Each row is followed by its class number. Each block has new classes, again numbered from 0 up, in any order.
[ 56 -13  28 -18  -6   6   2  12 -15  34   5  38 -49  -1 -19  58 -15  64
  11  10 -31   4  12 -31  28  44  13   6 -11 -19   2  25]	2
[ 14 -41  34  -8 -12 -14  24   2  -6  42  13   6  15  20 -15  49 -48  31
  -3  10  -4  11   7 -71  62  35  11  48  25  13  -8  -3]	5
[  6 -37  37  -1  -9 -34  20  26 -10  16  20  27  42  17 -18  78 -67   1
   5  26  -9  38  20 -40  88  -4  32  76  37  20   2   4]	1
[ -7   6  53 -19 -26   0  21   1  21  61 -21   0  -4  14 -21  74 -66  29
  16  44 -24  26  -5 -26  68  15  28  18  11 -13  20  10]	7
[ 25 -42  35  -8 -10  -9  20  29 -19  50  38  55  14  18 -17  42 -52 -26
  15  48   2  16  -8  -9  75  14  22  84  14   2   4  18]	1
[ -3  21 -33   1 -16   8 -14  -9  32 -27  14 -64 -50   8  -9  10  57  72
 -15 -23   2  15  29 -36 -44  20  16 -52  21  -6  -9   0]	4
[ 10  15  53 -15 -59   8   0  23  -3  31 -27  20  -9  11 -44  41 -15  16
  23  38 -32   2  21   3  15  25  10  10   6  -9  16  14]	4
[  0  30   5 -14  11  41 -36 -47  21  26  47 -61 -67  -9  -3 -37  17  40
 -31 -14  25  -1  39  22 -31   2  11 -23 -76  13  36 -18]	4
[ -2   2  30 -19 -51 -16  -3  20  76   0 -44 -38  42 -47 -25 -13 -71 -32
   0  81  28 -39 -19  51  48 -41 -19  65 -22 -21  75   8]	0
[ -5 -24  20  -9  -7  23 -18  -1   7  70  39   5  -9  21 -18  71 -41  39
  13  23  12  27   5 -67  53 -18  49  88  -2 -17  -8 -16]	6
[ 10 -33  18  -2   2 -23  20  18 -31  38  40   2 -25  42  13  84  -6  52
  29  -3  18  27 -12 -70  41  37  20  -8  37  -4  -9  11]	6
[-18  -9  40  -1   1 -12  14   3  27  64   4 -14  -1  16 -10 102 -61  27
  52 -22   7  49 -24 -45  69  22  19  19  27   7 -21  -4]	7
[  8  27  36 -19 -23  -6  30 -18   4  39   7 -21 -28  22 -19  54 -48   1
   1  43 -13  48  30 -14  30  16  56  68  36  20   5  17]	1
[   9  -45    8    3    6  -17   -8  -13   28   20   27  -14  -35   15
  -21   39  -34   20   -4  -23    1   19  -22 -101   20   -5   11   28
   28   -5  -21  -11]	5
[ -2  -6  40 -28 -12   6  -8  -9   9  21 -19  10   2 -30   5  63 -42   1
  14  36  -7  39 -33 -17  25  12   0  13   4  22   4 -12]	0
[ -5 -12  50 -20 -17 -16  24 -11  -4  57  -5 -20  16  10 -42  81 -42   2
  46 -30   5  50   4 -24  11  10  11  51  15  27  -4 -35]	4
[-53 -14  41  -6 -17 -16   4 -24  13  58  19 -40 -34  10 -35  92 -39  17
   8  36  15  36 -10 -32  24   8  20  24  19   1   0 -17]	4
[ 36  -6  40 -12  -3  -9  18  -3   0  42 -14  -7 -15  -8 -21  92 -33  45
  40 -29 -23  42  10 -61  49  45  15  26  26  -4   5   4]	2
[-17  44 -21  10 -70 -75  22  -7  -4 -37 -86  -3  -6 -15 -38  21  31  -1
  -1  23 -14  -8   7 -20   8 -20  -4  20  22  32   6  15]	6
[-12  73  13  -4  28  21 -29 -83  61  67 -12 -59 -44 -31   4  -2 -35  32
  -6 -43 -29  10  54 -48   7 -26  57  16  -7 -17  21 -38]	2
[ 30 -31  17 -15  17   5  27   7  26  68  -4  29  29  20 -15  58 -61  38
  14  14 -26  16   0 -55  55   1  34  75  22 -25  -8 -13]	2
[ -6   7  37  25   7  -8  -1  -2  28  52 -26 -15  -8   3 -19  45 -40  -3
  11  23 -24   1 -20 -19  63  18   2  14  10 -25  19  28]	2
[ 36 -19  34 -16 -36   5   6  20  28  50 -19  12   5   8 -33  74 -49  -1
  21  13 -30  22  -5 -37  53  11  27  42  31 -21  -1  17]	5
[ 15  -5  41 -25 -22  26  12   2  -7  85   8   0   9   6 -17  75 -37   3
  35  31  -8  27  -7 -16  40  16  30  70  22 -29   5   4]	6
[-12 -13  15  14   9  -5  -8  -3  -1  23   7 -39   5  36 -35  55  -6  35
 -18 -20 -10  31   5 -31  10   3  16   1  -9   8   0  -7]	4
[-24  22  17   8  15  75 -16 -26  17  61  14 -20 -32 -13  12  12 -11  28
  -1  19  30  11  19 -23  47 -12  36  30 -54  19  31 -35]	7
[ 30   2  23  13  27  18  -6  -6  22  34 -27  -6 -32   8 -17  50  -9  50
   2   5 -19   6 -37 -76   4  -8  28   7  20 -33  -9 -10]	0
[ 41 -23  65 -27  14  37  -4   8  -3  92  28  32 -19   9  26  85 -76  37
 -22  21  -6  27  20 -43  82  30  40  39  -8  -7  50  -7]	4
[ 12  -6  -3 -11 -31  16 -44 -10 -14 -18 -15   8 -16 -31 -30 -11  31  20
 -14 -21 -15  17  11  16   4  -8 -22 -36 -86  15  46   6]	3
[ 14 -17  13  -5  -4  26 -15 -27  -9  36  -6 -31  17 -46 -14   2 -12  16
   5 -30  19  -6  14 -30  26  -8 -17  17 -73   7  55 -53]	5
[ 21 -22  46 -35   9   4 -10  -2  12  58  24  15  -7  15   5  75 -72  60
  -9  16   0  22   5 -57  31   6  52  44   5  16   0 -18]	0
[-16 -16  22 -16 -33  13 -25  13 -60  57  -9 114  21  -9  24  38 -24   2
  -6  32 -14  11  35  -3 101  -3  30  -2 -64  24  55 -17]	3
[ 20 -34  37  -5  12 -64  50   7 -12  11  -9  49  -7   5  -3  81 -79  -3
   1  34 -23  25  -6 -55  95   9   7  49  54 -17   1  14]	2
[ 22  11  37 -28 -16   0  19   1  21  44 -15  19  -7   5 -20  74 -74  16
  28  36 -40  37  34 -27  64  -9  52  54  24 -43  12   1]	2
[ 35 -13  14  -3  22  44  13   5 -11  28 -15  49  37  18  16  45 -28   0
 -24  -4 -37  59  19 -39  77  -2  38  53  17  -4   1   0]	3
[ -4 -51   2 -26  -9 -20  35  10  24  38  33  54 -18  24 -12  49 -50  14
  15  43  25  27 -17 -54  82 -21  35  60  12   9 -10 -11]	7
[  0 -19  26 -12  10  19 -36 -32 -10  12  32   8 -39 -48 -17   8   4  53
  26 -61  23   9  20 -61  17 -26  -7 -21 -77  38  30 -61]	7
[  6 -19  38  -8 -32  16 -24  26 -23  50  32  35 -18  39 -34  72 -15  73
  36  30  -8  18  15 -44  49  14  33  28 -25  -5 -17  13]	6
[ 25 -21  23  -2 -12 -51  38  28 -30  24 -21  46 -20  33 -19  83 -41  -6
  -2   5 -18  28 -30 -30  57  21  13  31  24  13  -5  32]	7
[  3 -25   5 -25 -23 -44  -1  26  21   1  21   1  36  14 -36  62 -63 -13
  43 -49  -6  57  -3  -1  44 -15  11  50   8   0 -30   3]	7
[  0  -2  -2  17  -3  32 -30   2  32   5   4 -58  14  -4  -4 -39  15 -72
  23 -37 -15   4 -29  -1 -21  -3 -20 -45  12 -35  18   8]	5
[-58  -8 -39  -6 -26 -61   0   6  -4 -30  20  41  -3  43  18  -2  -9 -64
 -39  49  -7  36 -12  19  21  -8  12 -15  21  36 -25  21]	4
[ 44  -3  26 -14 -21 -39  -3  17 -26  24 -33  27 -26 -41 -11  72 -55 -49
 -17  -6 -25  18 -48  30  58  26 -28  23 -20 -25  42  44]	7
[ -46  -12    6   -5  -74 -105   44   22  -40   -1   20   16   14   23
  -38  -28  -17 -105   30   85   40  -32  -13   96   57   -8  -24   31
   -5   -8   28   51]	6
[ 30  47 -28 -19 -38 -57  23 -10  22 -34  11 -41 -76  -8  -7  -2  14  36
 -33 -10  22   1  36  51  28  51   6 -15 -13  29   4  68]	7
[-26  23   4   3 -18 -83  43 -43 -22  -9  -6  -5 -35  52 -40  25  25 -14
  31 -14 -15  48   8 -50   9 -17  32 -15  45  38 -41  10]	6
[ 14  18  56 -37   8  28 -17 -12   9  60  25  -7 -14  20  16  58 -82  39
 -25  44 -23  30  27 -16  35  12  67  32   3 -12  11   3]	0
[ 76 -11  17 -39 -20  -2  38  24  28  47   0  16   7  -6   2  56 -48  13
  12  17 -16  24 -12 -10  23  48  18  77  61  -8  -3  30]	1
[-26   8  11  -3  -9  27 -66   2  11  19 -13  27  38 -24  -2   3 -18 -29
  35 -14   1  18 -13  12  14 -44   9   2 -68  30  11 -42]	0
[ 16  24 -44 -11 -17 -42  48  16  32 -74  28 -92 -68  51   3 -22  11  60
 -29  11  27   4   6  26 -52  50  -8 -30  34  -1 -29  63]	7
[ 24   7  -7 -41 -44 -74  26   6 -55 -25  -6  10   9 -21  -4  33 -11 -43
 -14  11 -23   5  -1  66 -28  16 -22   4  25 -10  -3  34]	6
[ 38   3  58 -15   5   0  -4   2  13  45  16 -16 -37  27 -11  79 -65  20
 -20 -16 -28  42  19 -45  30  24  36  43  40 -14   7  18]	4
[ 44  24  29 -17  16  50  -6 -26  -2  36  11  -1   1 -44  35 -18 -40   8
 -33  18   6  13  39   6  52  15  11  60 -52  31  64 -15]	1
[ -2  29 -15 -39   5   8  41 -74  63 -22 -37 -64 -26 -24  -2  -5 -36  -1
 -70  89 -12  49  -5 -55   4 -54  43  69  34  -9  30 -28]	0
[ -1  11  10  -2 -49 -47   6  17  -9 -39 -63 -16   2 -20 -43  13 -33 -38
 -46  34 -38 -14 -27  29 -17  -5 -36  35   4  -2  23  38]	7
[ -6 -35 -21 -17 -38 -73  26  18 -25 -62  38  14 -15 -11 -31 -27  -4 -20
 -28  47  42 -18   3  76  43   0 -41   3 -59  26  22  38]	7
[ 28  20  37 -28   7   9  43  -5  22  39   0  -4   2  22  36  24 -66 -25
   0  53 -15  23  -7   5  29   4  20  42  55 -23   6  23]	6
[-16  54  14  24  35  62 -62 -25  42  51 -15 -44   3 -24  10 -36 -51 -47
  16 -30  -3  -1   6  43   0 -44   2  38 -83 -17  38 -30]	2
[ 41 -36  25 -24 -11  -6  17  26 -18  57   3  56  10   1  11  70 -44  39
 -12   6   4   7  10   2  71  36  12  38  -5   5  19  19]	3
[ 37  41  23 -15   9 -19  17 -13  41 -13 -35 -83  26 -20 -24  32 -58 -66
 -22 -14 -49  27 -22  43 -50  -1   7  64  97 -59 -33  33]	0
[  20  -32   40   11   58   -5   24  -16    6    1  -13  -37   31  -48
  -22  -16  -44 -108    0    9    2  -24  -91   43  -48  -50  -61   44
   30  -58    5  -19]	0

Next block: new classes, numbered from 0 again.
[ 29  -1 -42  23  65 -13  71 -19 -52 -30  30  58  96  55  39 -14  -5 -67
 -14  17  -5  -8  18 -28  20   9  26   8  -8   0   1 -47]	5
[ 36  32 -34  11  39 -28  75 -20 -52 -17  22  64  86  56  57 -10  -2 -67
 -17 -16  15 -14  16 -48  25 -21  13  21 -45 -11  -4 -77]	5
[-41  89  32 -22  -3 -44  16  -8 -52 -37 -32  63  16  10   4 -22 -33  29
 -51  -6 -43  34  23 -27 -93  11  21  52  -6 -36 -25  17]	4
[-39  40  16  28 -60 -28  40   1 -13 -20 -27  70  34   4   6 -42 -29   5
 -60  13 -61  47  42 -10 -52   8  35  70   2 -23 -16  21]	10
[-21  -2  36  47 -21 -56  16 -12 -30 -32 -30  -4  40  27  13  11  15  11
 -37   4 -95  44   3 -26 -85  53  60  46   2 -68 -17  10]	7
[-47  20 -11 -13  -4   4  54   9 -48 -33 -37  82  31  19  18 -39 -41  27
 -58  12 -30  23  42 -48 -53  37  21  58   5  17 -49  24]	8
[-57  55  13 -17 -21 -12  22   3 -30 -23 -52  42  46  19  -5 -33   1  29
 -50  18 -45  43  23 -24 -65  24  47  88  18 -15  10  37]	1
[-40  22  -5  35 -74 -20  52  -3 -24  -7 -53  55  51  15  24  11 -18  43
 -32   2 -51  48  22 -40 -57  32  61  29  43 -63 -19  30]	4
[-46  12  33  51 -51 -42  21 -18 -20   4 -25  62  43  32  10 -18  31  19
 -56  -6 -64  59   8   8 -50  35  59  27   9 -36  16  22]	2
[ 19  11 -57  37  42  13  69  -6 -65  12   8  63  44  50  75   6 -33 -21
 -20  -1  20   3  25 -36  39  -8   8 -11  12  35 -32 -28]	4
[ 29 -22 -32  21  53  15  16   8 -35  16 -36  23  47  54  54  44 -17  -7
  -9  14 -13  14  -3 -33  19  14  28 -40  12  -2  -2  -5]	11
[ 23  16 -25  37  20   1  65 -15 -44 -18 -16  37  65  44  81  27 -20  -5
  -5  14 -14   5  49 -16  14   1  21 -21  32  27 -39 -60]	1
[ 46  -8 -33  32  76 -33  36  -1 -64  -5  13  27  59   4  64  48 -14 -46
  -3   6   4 -33   0 -45 -22  -9  31 -26 -36   8  -9 -32]	5
[ 34  14 -18  73  47   3  11   6 -50  28  -7  51  76  18  92  30   5  28
  -9  -1  19 -11   9 -28 -43  19  34  17 -35  19  28 -15]	9
[-35  19  30  55 -86 -20  42 -13 -23 -15 -13  83  61  15  27 -11   7  19
 -40  -4 -54  50  46   3 -45  46  50  50  24 -38  -5   4]	9
[-72  59  35  16 -57 -25  55   7 -26 -25 -39  60  31   6  18  11 -39  14
 -22 -13 -66  14  45 -24 -94  41  25  45  13 -28 -31   4]	1
[ 55  49 -18  45  15 -32  56  -7 -33 -48  36  57  79  16  66   5  -5 -66
  -9  32   7   5  41 -53  46 -62  -5  30 -19 -29 -19 -65]	10
[-71  31  58  25 -82 -49  32  -3 -23 -33 -14  96  71  22 -15  45 -26 -27
 -44  -7 -66  51  33   5 -42  40  59  42  30 -58   4  16]	0
[-56   8  17  35  -8 -57  12  -3 -43 -30 -23  68  62  -2  18   9 -26  39
 -48  -7 -69  36  -5 -41 -74   4  42  36 -13 -82 -14  20]	5
[-80  44   5  38 -89 -52  38   7 -31  -5 -42  69  43  -7  13  13   3   8
 -41  -3 -53  50  33 -19 -62  43  52  64  20  -8 -40  -1]	3
[-51   6  45  40 -74 -51  47   6 -16 -26   6  67  49  18   9  -1  -5 -50
 -46   7 -66  47  18  -3 -27  46  47  69   1 -42   1  30]	6
[  6  -5 -35  19  30 -30  54 -13 -67  -5  19  75  55  22  38  -3  -9 -29
 -30  -7  29  16   9 -35  33 -13   2  -9  -2  22 -14 -36]	7
[ 18  -6 -31  -4  38 -41  71 -19 -65  26 -10  24  79 104  52 -19  35 -57
 -28 -16   1  11  25 -27  31   8  25  60  -2   7 -34 -63]	1
[ 47  -7 -23  30  14 -22  61   4 -28   0  -9  65  90  37  82  51 -47 -24
   1 -18  36  -8  -2  -7  32   6 -15  23  -8  17  -8 -39]	6
[ 23  47 -16 -12  26   6  72 -32 -53 -16  23  25  44  36  92  -3  17 -33
  13  -1   7  -9  56 -29  39 -18  -1  18  -4  31 -15 -57]	9
[-45  39  25  -4 -51 -33  31  12 -21  -7 -74  43  42  32  25  17 -13 -12
 -36   1 -75  28  11 -31 -79  36  53  46  17 -31  -3  26]	1
[ 12  14 -41  34  32 -27  63 -23 -47  -4  19  62  57  41  30   5 -18 -40
 -22 -23  24  18  21 -22  37   6  26  16   3 -10 -26 -46]	4
[ 37  -8 -29  56  33   4  52 -16 -44  16  10  59  65  63  81  -7  -2 -33
 -29 -12  -1   3  -7 -13  15  15  20 -14  -4  11  19 -29]	9
[-48  -1  -3   4   0   3  53  20 -22  10 -19  59  24  41  -6 -28 -37 -22
 -46  10 -37  16  26 -27 -57  31  34  80 -19  -5 -19  65]	2
[-58  28  26  10 -21 -53  44  13 -24 -50 -36  83  53  45  23  -7 -54  -5
 -59  -7 -67  43  15 -31 -74  19  23  61   0 -61 -53  -5]	1
[-33  46  41 -10 -49 -22  53  -9  -4 -15 -19  38  35  34   6 -21 -22 -18
 -25  -6 -52  34  33  -4 -28  43  27  69  -4 -30   2  14]	6
[-45  41  29 -25 -47 -27  36   5 -13 -46 -36  54  64  26  16 -15  11  36
 -57  -3 -26  48  15 -25 -65  14  35  95  11 -40   3  23]	1
[ 23  30  -1  -7  50 -19  77 -22 -35  -2  40   3  66  72  75 -24  -4 -47
 -17 -14  -9 -10  34   0  12   4 -22  28  -9  35 -21 -71]	10
[-62  58  28   9 -38 -20  23   2 -48 -24 -36  55  27  -7  19  -1  -1  59
 -26   3 -43  26  53 -18 -91  33  29  55 -10  -8 -18   5]	11
[-66   7   9  58 -46 -57  21  34 -31  12 -30  88  44 -12  21  23 -13 -27
 -34   9 -55  32  36 -52 -68  10  65  83 -36 -37 -24  34]	10
[-17  23  37  19 -33 -68  26   5  -7 -42 -36  52  55  36 -10   2  10 -29
 -38   3 -51  46  -7 -11 -54  45  21  95   9 -73   6  -3]	0
[-16  -5 -38  31  60 -10  75   5 -27   9  51  87  52   0  62 -18 -48 -46
 -34 -24  61 -27  43 -24  33  24  -8  32 -48  81   3 -23]	8
[  8  11 -43  19  33  -8  56  -2 -61 -15  12  47  44  12  36  14   7 -90
   1  39   1   2  55 -54  34  -3  57  20 -17  49 -10 -15]	7
[ 20  33 -30  43  77  23  54  12 -47  -8  26  70  24  14  74 -35 -42  35
 -26  17  46 -10  45 -25 -12  -9 -37 -18 -10  67 -26 -45]	1
[-55  64  30  12 -52 -41  21  31 -35 -26 -11  81  39   7  16   5  -5  -5
 -62  -6 -31  32   5 -23 -85  34   6  68  -4  -1 -28   9]	3
[ 41 -58 -33  76  33 -57  32   2 -45   7  10  38  73  42  65  77  25 -96
 -17   7  -7  11 -21 -36  41 -14  59  -2 -18 -25 -18 -19]	2
[-19   9  23  11 -89 -55  60 -11 -41 -32 -51  67  60  46  -1 -15 -13 -22
 -41  14 -90  52  29 -23 -40  34  23  36  52 -63 -46  -2]	7
[ 45  16 -22  55  29   0  54 -14 -38  -7  -7  64  55  38  74  36  -2 -55
  29  -6  -9 -14  34 -25  14  19  18  -2 -10  -2  -6 -48]	9
[ 16  -7 -24   4  -4 -28  68  -9 -27 -12   6  40  57  42  47  12   4 -75
 -29  -2   3   6  20 -22  32  -7  38  24 -18  -1  13 -13]	11
[ 47  15 -44  60  53   3  68 -16 -39 -29  12  65  34  11  92 -10 -29   2
 -21 -12  30 -20  21 -48  32 -14 -24  -4 -30  31 -15 -50]	8
[ 38   5   1  10  12 -92  64  -6 -13 -11   7  -3  76  14  86  19  22 -40
   1 -16  10 -14   4 -48   5  36 -39  23   2 -26 -35 -98]	8
[-31  16  20 -11  23 -24  12  13 -63  31 -54  47  28  51  22  -8   0   9
 -37  -6 -55   8  14 -61 -72  56  20  31  -9 -17 -27  24]	8
[ -39   48   33   -7   -7  -40   -2   -4  -43  -25  -39    8   55    7
   16   -6   21   42  -44   14  -76   32    9  -35 -104   30   63   57
  -12  -41    0   11]	5
[-45  61  23   9  18 -17  16  -9 -36 -65   7  50  63 -19   7 -27 -16  72
 -43   8 -33  24  15 -29 -92  11  25  54 -18 -45  11   9]	5
[ -31   22   40   -3  -33  -45    5   -8  -61  -18  -68   54   46   66
    8  -10   29    1  -45   14 -101   60   10  -27  -64   38   46   47
   21  -41  -14   22]	7
[ 33  18 -57  55  89  33  55  -8 -43 -29  25  58  33  43  74 -14 -44  11
 -35  20  39  19  11 -50  53 -46   5 -24 -17  25 -14 -54]	0
[-32  27  38  15 -62 -55  14  10 -24 -10 -43  65  56  38  38 -14  36 -22
 -52   0 -66  48   4 -28 -66  34  49  99 -14 -54  13  26]	9
[-67  59  43 -13   2 -30   4  31 -46  16 -34  55   5  10  44 -10 -28  37
 -35   1 -33  27  25 -39 -86  26  10  61 -47  18 -28  19]	6
[ 54 -27 -17   8  52   5  73 -15   1 -33  35  57  55  80  47   0 -25 -62
  -5   5  10  19  30 -15  79  -2 -18 -51  14 -36 -12 -46]	11
[ 39  33  13  22  68   7  58 -21 -53 -12  34  26  61  88  76 -30 -10  -2
 -12   7 -16   2   3  -4  13  20 -42 -20   7   9  -2 -56]	6
[-44  28  26  63 -63 -49  20  -9 -36 -14 -22  49  28 -34  13  -3 -21  22
 -59  10 -78  36  31  -5 -82   1  61  38   3 -29  -6  37]	10
[ 20  20 -53  44  48  -9  54  -6 -56   2   5  37  69  58  73  21   6 -23
 -19  -8  15   5   6 -46  21  -9  19  26 -18  17 -32 -53]	3
[ -2   5 -34  66  55  -9  35   0 -25 -31  11  41  43 -17  73  48 -52 -27
  -5  11   0   3  25 -43   6  -7  48 -12 -40  33   0 -18]	7
[ 15  50 -32   3   4 -11  76 -26 -60 -29  20  42  39  35  74  14 -14 -54
 -28   2   3  10  44 -48  45 -50  42  15 -11   9 -25 -25]	4
[-40  -5   2  48 -52 -59  52 -11 -44 -26 -31  82  55  37  11 -10  15 -11
 -44 -12 -79  47  -2 -48 -51  27  56  22   3 -92 -34 -20]	5
[ 26  53 -48  24  56  24  69  -4 -68 -24  11  58  18 -20  64 -18 -77  37
 -10  15  54 -20  44 -25  -1 -27 -27  17 -27  79 -45 -41]	6
[ 33  44 -76  14  33  20  85 -15 -68   8 -12  67  38  52  68 -17 -26 -11
 -20  -9  39  -7  34 -35  34 -27 -11   6  -5  69 -50 -61]	3
[ 27  29 -42  20  26  10  74 -12 -34   6  -4  56  45  49  90 -19 -32 -34
 -19 -17   9 -12   2 -43  17 -17  -1  13 -26  12   8 -30]	9
[ 43  10 -36  23  46 -26  82 -32 -56 -27  29  49  88  96  76 -16 -17 -30
 -42  -6   3  23   1 -34  36 -19   9 -16  19 -36 -31 -62]	4
[ 24  20 -48  73  38 -15  44  -8 -74 -11   6  43  59   5  51  20 -28 -31
 -29  36  10  -1  31 -24  23 -23  40  34  -6  45 -10 -36]	0
[ 17  -4 -34  72  57 -40  10  14 -42 -23   0  56  44 -21  73  76 -24 -66
  -1   1 -14 -12 -11 -54  17 -22  32  -8 -48  -5  -8 -30]	5
[ -71   84   32  -12  -10  -25   23    3  -64  -27  -48   70    2    0
   12  -19  -41   36  -45    7  -61   20   47  -32 -106    4   24   36
   -4   -1  -37   17]	1
[-69  15  36  15 -55 -30  52  11 -31  -5 -11  49  32  17   3  -1 -22  -6
 -29  -4 -57  35  25 -18 -55  59  32  65   6 -31 -31  23]	6
[-63  65  16 -13 -64 -10  42   3 -28 -31 -45  54  29   2   4  -9 -13   5
 -48   4 -42  34  45 -28 -52  10  56  89   5  -3 -10  27]	1
[ 42  34   1  67  35   3  59 -22 -11 -61  47  78  43  39  69 -19 -13 -14
 -25  14   7  20  53  -5  31 -32  -6  10 -32   0 -19 -51]	2
[ 38  22 -54 -28  12 -39  75 -26 -35 -11 -26  30 109  79  76  10   7 -57
 -29   2   7  17   9 -34  37 -32  45  44   1   6  -4 -36]	3
[  2 -24 -54  49  34 -10  72   4 -51  22  18  43  57  41  64  29   6 -77
 -17   5  14 -12  11 -45  19  -6  57  28 -38  34  -8  -5]	2
[-30  48   9  26 -26 -11  20  13 -33 -20 -40  65  10 -17  21  35 -30  36
 -27 -13 -22  19  12 -39 -86  22  40  36  -6 -28  -9  44]	4
[-27  21  24  61 -25 -27 -19   6 -43 -22 -56  28  68   6   8  33  14  43
 -41  12 -94  37 -14 -41 -98  40  83  56  -6 -78   9  32]	5
[ 13  36 -42  61  20  -1  70 -39 -47 -39   2  38  61 -17 114   7 -53  81
 -32 -15  13  -8  29 -52   5 -36  10 -19 -14  13 -21 -54]	8
